Below are the code and all the weights of a small trained network. Each question names an input and a target symbol and asks about switching units off, where a switched-off unit gives its printed mean instead of its output.

import numpy as np


def w(rows, s, z=0):
    codes = np.array(rows[::2]) - 128.0
    scale = np.full(codes.shape[1], s)
    scale[-1] = z or s
    return codes * scale


def norm(h):
    return h / np.sqrt((h * h).mean(-1, keepdims=True) + 1e-5)


def f(y):
    return y / 2 * (1 + np.tanh(0.7978845608 * (y + 0.044715 * y**3)))


def softmax(a):
    e = np.exp(a - a.max(-1, keepdims=True))
    return e / e.sum(-1, keepdims=True)


def log_softmax(a):
    a = a - a.max(-1, keepdims=True)
    return a - np.log(np.exp(a).sum(-1, keepdims=True))


def net(x, mask):
    ids = ['αδηλμτ'.index(c) for c in x.split()]
    T = len(ids)
    res = E[ids] + P[:T]
    u = 0
    for l in range(3):
        q, k, v = (norm(res) @ M[l].T for M in (Q, K, V))
        z = softmax(np.where(np.tri(T) > 0, q @ k.T / 2**0.5, -1e9)) @ v
        res = res + np.where(mask[u], z, O[l][:, -1]) @ O[l][:, :-1]
        u += 1
        y = f(norm(res) @ A[l][:, :-1].T + A[l][:, -1])
        res = res + np.where(mask[u : u + 4], y, B[l][:, -1]) @ B[l][:, :-1]
        u += 4
    return log_softmax(norm(res)[-1] @ U[:, :-1].T + U[:, -1])


Q, K, V, O, A, B = {}, {}, {}, {}, {}, {}
E = w([
[178,142,167,171,106,194,91,150,116,124,98,176],'α',
[225,131,117,113,175,147,180,156,109,143,83,6],'δ',
[221,107,170,118,60,110,188,202,226,77,169,235],'η',
[149,122,115,150,129,70,190,140,75,199,88,234],'λ',
[182,209,64,79,168,138,144,127,94,133,191,135],'μ',
[193,180,248,68,41,148,141,138,161,184,104,168],'τ',
],0.022)
P = w([
[199,104,130,160,185,33,66,80,239,96,68,86],'0',
[165,5,36,81,50,155,85,83,175,118,77,141],'1',
[189,98,140,116,62,84,74,140,144,110,160,145],'2',
[175,162,171,120,100,105,105,143,110,77,143,163],'3',
[157,200,154,109,126,145,120,179,116,134,124,179],'4',
[145,164,165,137,160,109,123,116,106,112,147,149],'5',
[98,144,128,131,93,151,113,172,125,167,91,137],'6',
[104,211,137,144,140,132,120,215,129,182,112,145],'7',
[150,114,171,161,153,101,133,140,100,147,209,134],'8',
[86,98,101,137,121,136,125,154,133,158,147,107],'9',
[107,94,156,135,142,121,132,109,98,131,168,97],'10',
[70,106,130,139,126,182,140,190,135,182,157,117],'11',
[94,76,158,146,173,123,128,94,81,161,193,102],'12',
[74,84,150,144,113,177,151,141,95,160,165,149],'13',
],0.013)
Q[0] = w([
[214,195,129,153,135,180,183,254,118,219,77,169],'L0H0',
[117,42,54,75,72,192,125,105,124,140,114,139],'L0H0',
],0.0079)
K[0] = w([
[2,86,180,133,147,154,127,116,79,123,190,93],'L0H0',
[198,48,130,123,159,101,118,36,151,76,132,151],'L0H0',
],0.0084)
V[0] = w([
[125,58,37,116,148,105,178,129,105,94,136,145],'L0H0',
[81,159,121,1,57,147,147,148,147,180,145,148],'L0H0',
],0.0076)
O[0] = w([
[154,188,105,193,203,113,157,116,196,100,113,137,1],'L0H0',
[51,105,110,249,59,127,150,95,81,71,163,145,175],'L0H0',
],0.014,0.0089)
A[0] = w([
[113,126,149,72,242,69,91,82,253,180,100,99,2],'L0N0',
[193,122,183,197,89,213,30,151,209,92,30,212,206],'L0N1',
[130,128,71,78,113,140,139,96,9,178,166,154,150],'L0N2',
[103,183,114,168,234,52,226,110,130,149,131,37,152],'L0N3',
],0.0061,0.0026)
B[0] = w([
[42,100,67,151,61,192,77,124,48,70,64,162,135],'L0N0',
[140,194,56,152,161,115,89,118,154,159,163,102,254],'L0N1',
[157,137,86,33,72,252,92,213,109,123,29,197,230],'L0N2',
[192,89,148,186,63,233,173,112,79,83,159,216,135],'L0N3',
],0.011,0.0075)
Q[1] = w([
[134,70,134,137,110,97,105,62,163,129,107,74],'L1H0',
[2,121,52,151,208,108,102,102,205,88,145,80],'L1H0',
],0.0071)
K[1] = w([
[211,235,75,31,179,88,100,106,151,94,152,159],'L1H0',
[254,59,107,190,121,72,69,66,67,74,27,207],'L1H0',
],0.0054)
V[1] = w([
[69,81,82,154,124,161,121,142,86,82,122,130],'L1H0',
[156,74,146,109,92,129,254,211,85,122,83,154],'L1H0',
],0.0089)
O[1] = w([
[159,209,214,115,161,123,117,61,146,144,125,107,57],'L1H0',
[137,113,6,228,65,118,193,114,119,184,192,169,254],'L1H0',
],0.013,0.0063)
A[1] = w([
[158,185,190,141,133,145,182,78,99,107,172,119,180],'L1N0',
[78,99,189,175,246,101,105,52,106,49,199,60,1],'L1N1',
[148,207,143,82,83,86,151,111,146,204,117,127,171],'L1N2',
[150,125,91,186,163,169,71,160,124,81,173,76,95],'L1N3',
],0.011,0.0062)
B[1] = w([
[160,128,110,130,158,126,72,122,100,161,165,141,133],'L1N0',
[143,63,80,121,168,133,180,120,165,133,93,110,127],'L1N1',
[249,103,164,155,137,88,82,121,121,108,130,124,253],'L1N2',
[107,113,65,179,125,122,118,119,79,94,133,106,160],'L1N3',
],0.016,0.006)
Q[2] = w([
[123,203,192,86,150,79,203,66,162,142,115,118],'L2H0',
[178,188,143,196,87,154,168,2,107,144,95,148],'L2H0',
],0.0085)
K[2] = w([
[72,173,95,150,189,119,25,95,116,24,76,110],'L2H0',
[1,140,60,121,214,194,139,153,61,150,244,248],'L2H0',
],0.006)
V[2] = w([
[52,2,122,201,150,69,170,131,176,149,62,122],'L2H0',
[181,182,202,104,115,134,171,98,71,225,7,184],'L2H0',
],0.0071)
O[2] = w([
[143,174,103,85,124,7,152,53,96,15,66,103,9],'L2H0',
[152,103,198,105,75,165,166,20,216,22,172,104,254],'L2H0',
],0.012,0.0055)
A[2] = w([
[205,86,200,159,132,154,116,143,117,155,123,153,245],'L2N0',
[53,116,92,130,108,89,109,179,49,109,94,163,191],'L2N1',
[80,74,88,136,143,160,65,184,181,115,254,159,29],'L2N2',
[100,142,152,99,188,79,40,143,153,207,67,64,1],'L2N3',
],0.0096,0.0029)
B[2] = w([
[200,128,99,148,248,114,101,93,121,114,158,142,253],'L2N0',
[53,92,124,65,124,159,139,126,123,134,118,236,149],'L2N1',
[86,182,159,164,121,112,159,100,117,174,149,100,187],'L2N2',
[145,90,124,92,87,53,152,210,150,45,150,116,134],'L2N3',
],0.013,0.014)
U = w([
[71,131,159,219,208,176,99,98,152,106,110,152,51],'α',
[188,138,121,159,138,109,228,165,100,99,96,76,29],'δ',
[138,196,149,143,137,105,230,92,190,4,167,135,172],'η',
[106,78,126,132,166,66,166,140,103,135,87,187,55],'λ',
[82,121,218,92,60,181,196,132,133,83,132,119,180],'μ',
[192,160,254,25,119,91,176,126,115,172,115,94,254],'τ',
],0.0077,0.004)

Each question gives the input, a string of symbols that net reads in full, and the target symbol t.
The units are the heads (2 rows each of Q, K, V and O) and the neurons (one row each of A and B). Each row of codes is followed by its name. A weight is (code - 128) times the scale printed after its matrix; where a second scale follows, it is the last column's (O, A, B and U).
mask holds one flag per unit, layer by layer, with each layer's heads first. A switched-off unit (its flag False) gives its mean, the last column of its rows in O or B, instead of its output. The means were averaged over made-up inputs and are rounded, as every weight is.
A unit's drop is (log p(t) with every unit on - log p(t) with that unit switched off) / (log p(t) with every unit on - log p(t) with every unit switched off).
The circuit of an input: a set's keep is (log p(t) with only the set's units on - log p(t) with every unit switched off) / (log p(t) with every unit on - log p(t) with every unit switched off). Starting from the 12 units with the biggest drops (on a tie, the unit counted first), units are removed one at a time, each time the one whose removal leaves the highest keep (on an exact tie, the one counted first), for as long as the keep stays at least 0.8.
units of the circuit, in order: the units of the circuit, biggest drop first
most important unit: the unit with the biggest drop
top k neurons: the k neurons with the biggest drops, biggest first
top k neurons in layer l: the k neurons of layer l with the biggest drops, biggest first
drop when u is switched off: that unit's drop, to one decimal
input λ τ μ τ λ, target μ: top 2 neurons -> [L0N2, L0N1]
input δ τ α τ μ τ τ α τ τ μ λ α δ, target τ: units of the circuit, in order -> [L0H0]
input α η η, target λ: top 2 neurons -> [L0N2, L1N2]
input μ τ τ α λ α, target η: units of the circuit, in order -> [L2H0, L0N1]
input τ τ η τ τ λ λ λ, target η: units of the circuit, in order -> [L0H0, L2H0, L1H0]
input τ τ λ τ τ δ, target μ: units of the circuit, in order -> [L1N2, L2N0, L0H0]
input μ τ τ τ τ η, target μ: units of the circuit, in order -> [L1N2, L0H0]
input τ α τ τ τ α, target μ: top 3 neurons -> [L1N2, L0N2, L2N0]
input α η η α, target λ: units of the circuit, in order -> [L2H0, L0N2, L2N1]
input η τ τ, target μ: top 3 neurons -> [L0N1, L0N2, L1N2]
input τ τ τ τ τ τ λ α α τ τ τ μ, target μ: top 2 neurons -> [L0N2, L2N0]
input η α λ, target τ: units of the circuit, in order -> [L0N1, L1H0, L0H0]
input λ α μ, target τ: top 3 neurons in layer 0 -> [L0N1, L0N2, L0N0]
input δ α η δ, target λ: top 2 neurons -> [L0N2, L1N3]
input α η τ λ τ μ λ τ λ λ τ, target η: units of the circuit, in order -> [L0H0, L2H0, L0N2]
input δ τ μ τ μ δ, target α: most important unit -> L0H0
input τ λ λ τ λ, target μ: top 2 neurons -> [L2N0, L1N2]
input τ τ η α, target λ: top 3 neurons -> [L2N1, L0N2, L1N2]
input τ τ α μ τ δ λ λ λ δ η δ λ δ, target η: top 3 neurons in layer 0 -> [L0N3, L0N1, L0N2]
input λ δ λ λ λ, target η: top neuron -> [L0N0]
input α η α α, target τ: top 2 neurons -> [L0N1, L0N0]
input δ τ τ δ, target μ: top 2 neurons -> [L1N2, L2N0]
input τ τ τ τ μ τ λ τ α τ α μ, target μ: drop when L0H0 is switched off -> -0.5
input λ τ τ, target μ: drop when L0N2 is switched off -> 0.4
input α α η τ μ λ τ τ δ δ τ α α η, target τ: drop when L1N3 is switched off -> 0.1
